Here is a tiny trained network, its code and every weight. The questions are about switching its units off for an input and a target symbol, where a switched-off unit gives its printed mean instead of its output.

import numpy as np


def w(rows, s, z=0):
    codes = np.array(rows[::2]) - 128.0
    scale = np.full(codes.shape[1], s)
    scale[-1] = z or s
    return codes * scale


def f(y):
    return np.maximum(y, 0)


def softmax(a):
    e = np.exp(a - a.max(-1, keepdims=True))
    return e / e.sum(-1, keepdims=True)


def log_softmax(a):
    a = a - a.max(-1, keepdims=True)
    return a - np.log(np.exp(a).sum(-1, keepdims=True))


def net(x, mask):
    ids = ['ΔΛΠαβγεζηθμτφψω'.index(c) for c in x.split()]
    T = len(ids)
    res = E[ids] + P[:T]
    r = res
    for j in range(2):
        rows = slice(4 * j, 4 * j + 4)
        q, k, v = (r @ M[0][rows].T for M in (Q, K, V))
        z = softmax(np.where(np.tri(T) > 0, q @ k.T / 4**0.5, -1e9)) @ v
        o = O[0][rows]
        res = res + np.where(mask[j], z, o[:, -1]) @ o[:, :-1]
    y = f(res @ A[0][:, :-1].T + A[0][:, -1])
    res = res + np.where(mask[2:18], y, B[0][:, -1]) @ B[0][:, :-1]
    return log_softmax(res[-1] @ U[:, :-1].T + U[:, -1])


Q, K, V, O, A, B = {}, {}, {}, {}, {}, {}
E = w([
[134,164,112,127,66,71],'Δ',
[102,199,125,129,179,134],'Λ',
[158,105,89,157,86,176],'Π',
[105,145,136,190,107,164],'α',
[92,149,181,151,152,100],'β',
[97,154,136,94,65,98],'γ',
[126,73,209,100,103,97],'ε',
[236,138,135,72,166,149],'ζ',
[104,172,159,47,71,132],'η',
[104,115,67,73,157,137],'θ',
[96,165,97,125,133,219],'μ',
[135,16,150,112,84,157],'τ',
[100,164,190,135,137,204],'φ',
[76,12,165,109,102,75],'ψ',
[91,115,167,73,181,98],'ω',
],0.011)
P = w([
[232,188,110,121,125,96],'0',
[209,177,115,120,133,102],'1',
[183,160,120,119,128,112],'2',
[155,147,122,119,127,122],'3',
[131,134,126,118,129,131],'4',
[110,124,125,119,129,139],'5',
[85,114,128,119,128,149],'6',
[65,102,131,119,130,155],'7',
[41,95,134,118,127,165],'8',
[26,85,133,119,127,170],'9',
[2,75,137,120,127,176],'10',
],0.009)
Q[0] = w([
[128,151,179,52,94,132],'H0',
[163,112,147,157,193,134],'H0',
[173,103,100,94,86,192],'H0',
[106,211,105,126,152,173],'H0',
[87,239,186,105,160,132],'H1',
[113,156,4,57,113,120],'H1',
[178,105,118,161,185,242],'H1',
[135,101,169,43,225,110],'H1',
],0.042)
K[0] = w([
[113,95,163,82,191,157],'H0',
[200,159,135,146,154,81],'H0',
[171,87,98,129,130,181],'H0',
[100,147,122,186,175,149],'H0',
[80,229,171,125,166,131],'H1',
[99,149,1,52,129,133],'H1',
[201,123,121,154,166,234],'H1',
[162,114,178,30,191,119],'H1',
],0.044)
V[0] = w([
[159,51,148,47,187,230],'H0',
[173,140,254,171,125,197],'H0',
[122,87,182,142,140,44],'H0',
[154,84,75,225,183,106],'H0',
[144,129,124,131,129,119],'H1',
[250,148,105,124,130,78],'H1',
[200,139,125,127,132,113],'H1',
[121,122,122,133,129,129],'H1',
],0.0081)
O[0] = w([
[162,175,254,113,149,175,191],'H0',
[98,123,161,130,117,34,204],'H0',
[110,159,82,164,206,96,5],'H0',
[146,78,128,225,155,128,63],'H0',
[114,127,135,125,125,133,115],'H1',
[65,107,164,115,131,171,54],'H1',
[94,118,141,122,129,159,91],'H1',
[136,131,124,126,128,120,129],'H1',
],0.0084,0.0018)
A[0] = w([
[154,92,110,103,115,125,67],'N0',
[232,212,107,132,121,116,69],'N1',
[203,179,136,119,138,78,89],'N2',
[110,91,117,154,131,112,72],'N3',
[162,187,93,139,143,104,93],'N4',
[117,109,105,99,157,114,117],'N5',
[116,121,142,161,121,145,182],'N6',
[163,184,107,123,163,126,1],'N7',
[127,109,104,152,113,137,151],'N8',
[176,118,121,129,125,57,118],'N9',
[251,200,120,147,124,112,179],'N10',
[212,143,112,91,144,97,118],'N11',
[150,141,116,134,143,165,72],'N12',
[167,139,96,114,114,90,141],'N13',
[206,121,139,118,100,79,104],'N14',
[172,160,74,144,115,116,20],'N15',
],0.029,0.0043)
B[0] = w([
[124,183,99,134,126,156,159],'N0',
[59,175,132,112,2,104,196],'N1',
[33,157,191,174,178,87,188],'N2',
[115,122,135,59,100,168,183],'N3',
[106,199,89,71,181,156,155],'N4',
[163,154,135,149,105,83,176],'N5',
[145,161,85,131,129,83,254],'N6',
[208,179,146,98,145,66,142],'N7',
[131,151,167,181,125,97,229],'N8',
[121,71,91,235,109,153,169],'N9',
[200,109,140,162,216,244,219],'N10',
[130,51,74,79,170,119,185],'N11',
[108,90,108,123,146,76,169],'N12',
[106,72,82,100,146,152,179],'N13',
[171,104,220,81,116,108,186],'N14',
[216,128,201,161,146,108,149],'N15',
],0.034,0.004)
U = w([
[241,140,124,212,194,147,121],'Δ',
[111,205,112,171,2,8,254],'Λ',
[119,130,138,109,204,49,32],'Π',
[127,18,114,171,72,145,137],'α',
[111,94,122,148,129,129,105],'β',
[150,85,11,50,152,116,227],'γ',
[44,124,75,190,174,129,78],'ε',
[125,70,130,113,201,173,109],'ζ',
[57,110,119,79,100,105,146],'η',
[120,138,112,107,50,228,173],'θ',
[200,110,197,53,88,101,127],'μ',
[95,163,200,155,132,145,22],'τ',
[101,62,182,168,125,63,34],'φ',
[131,212,117,86,165,149,16],'ψ',
[85,145,127,113,141,155,80],'ω',
],0.0055,0.0045)

Each question gives the input, a string of symbols that net reads in full, and the target symbol t.
The units are the heads (4 rows each of Q, K, V and O) and the neurons (one row each of A and B). Each row of codes is followed by its name. A weight is (code - 128) times the scale printed after its matrix; where a second scale follows, it is the last column's (O, A, B and U).
mask holds one flag per unit, heads first, then neurons. A switched-off unit (its flag False) gives its mean, the last column of its rows in O or B, instead of its output. The means were averaged over made-up inputs and are rounded, as every weight is.
A unit's drop is (log p(t) with every unit on - log p(t) with that unit switched off) / (log p(t) with every unit on - log p(t) with every unit switched off).
The circuit of an input: a set's keep is (log p(t) with only the set's units on - log p(t) with every unit switched off) / (log p(t) with every unit on - log p(t) with every unit switched off). Starting from the 12 units with the biggest drops (on a tie, the unit counted first), units are removed one at a time, each time the one whose removal leaves the highest keep (on an exact tie, the one counted first), for as long as the keep stays at least 0.8.
units of the circuit, in order: the units of the circuit, biggest drop first
unit that matters most: the unit with the biggest drop
k most important neurons: the k neurons with the biggest drops, biggest first
heads that matter: for each layer, one digit per head in row order, 1 if its drop is at least 0.15 and else 0, layers parted by /
input α Λ τ Π μ τ θ Δ θ α θ, target Λ: heads that matter : 00
input Δ ψ φ, target τ: units of the circuit, in order : [N2, H0, N10, N1]
input θ θ ω Δ Π τ α, target Δ: unit that matters most : H1
input η α τ α μ ζ θ α Π θ τ, target Λ: 3 most important neurons : [N10, N6, N11]
input θ Λ α θ γ, target θ: heads that matter : 10
input α α Δ γ, target γ: units of the circuit, in order : [H0, N13]
input β α Δ Π θ Δ, target θ: heads that matter : 10
input φ ζ μ α Δ Δ τ, target μ: units of the circuit, in order : [H1, N14]
input Λ θ ψ, target α: heads that matter : 00
input θ α Δ θ α α θ α ε, target φ: heads that matter : 11
input β θ τ β Δ, target τ: units of the circuit, in order : [N2, N10, N1]
input α Δ θ α α θ φ α θ θ Δ, target θ: units of the circuit, in order : [H0, N1, N10, H1]
input Δ η η α, target Δ: 3 most important neurons : [N15, N1, N8]
input φ α η θ Δ τ θ Λ, target ψ: heads that matter : 01
input Λ θ α θ, target Λ: heads that matter : 01
input α τ α α τ θ τ α Π, target Δ: heads that matter : 11
input α α β, target ε: heads that matter : 10
input α α θ Δ μ, target θ: units of the circuit, in order : [N1, N10, H1]
input α α μ Π Δ α Δ, target α: heads that matter : 10
input α β θ θ τ, target μ: heads that matter : 10
input β θ τ α η, target τ: unit that matters most : N2
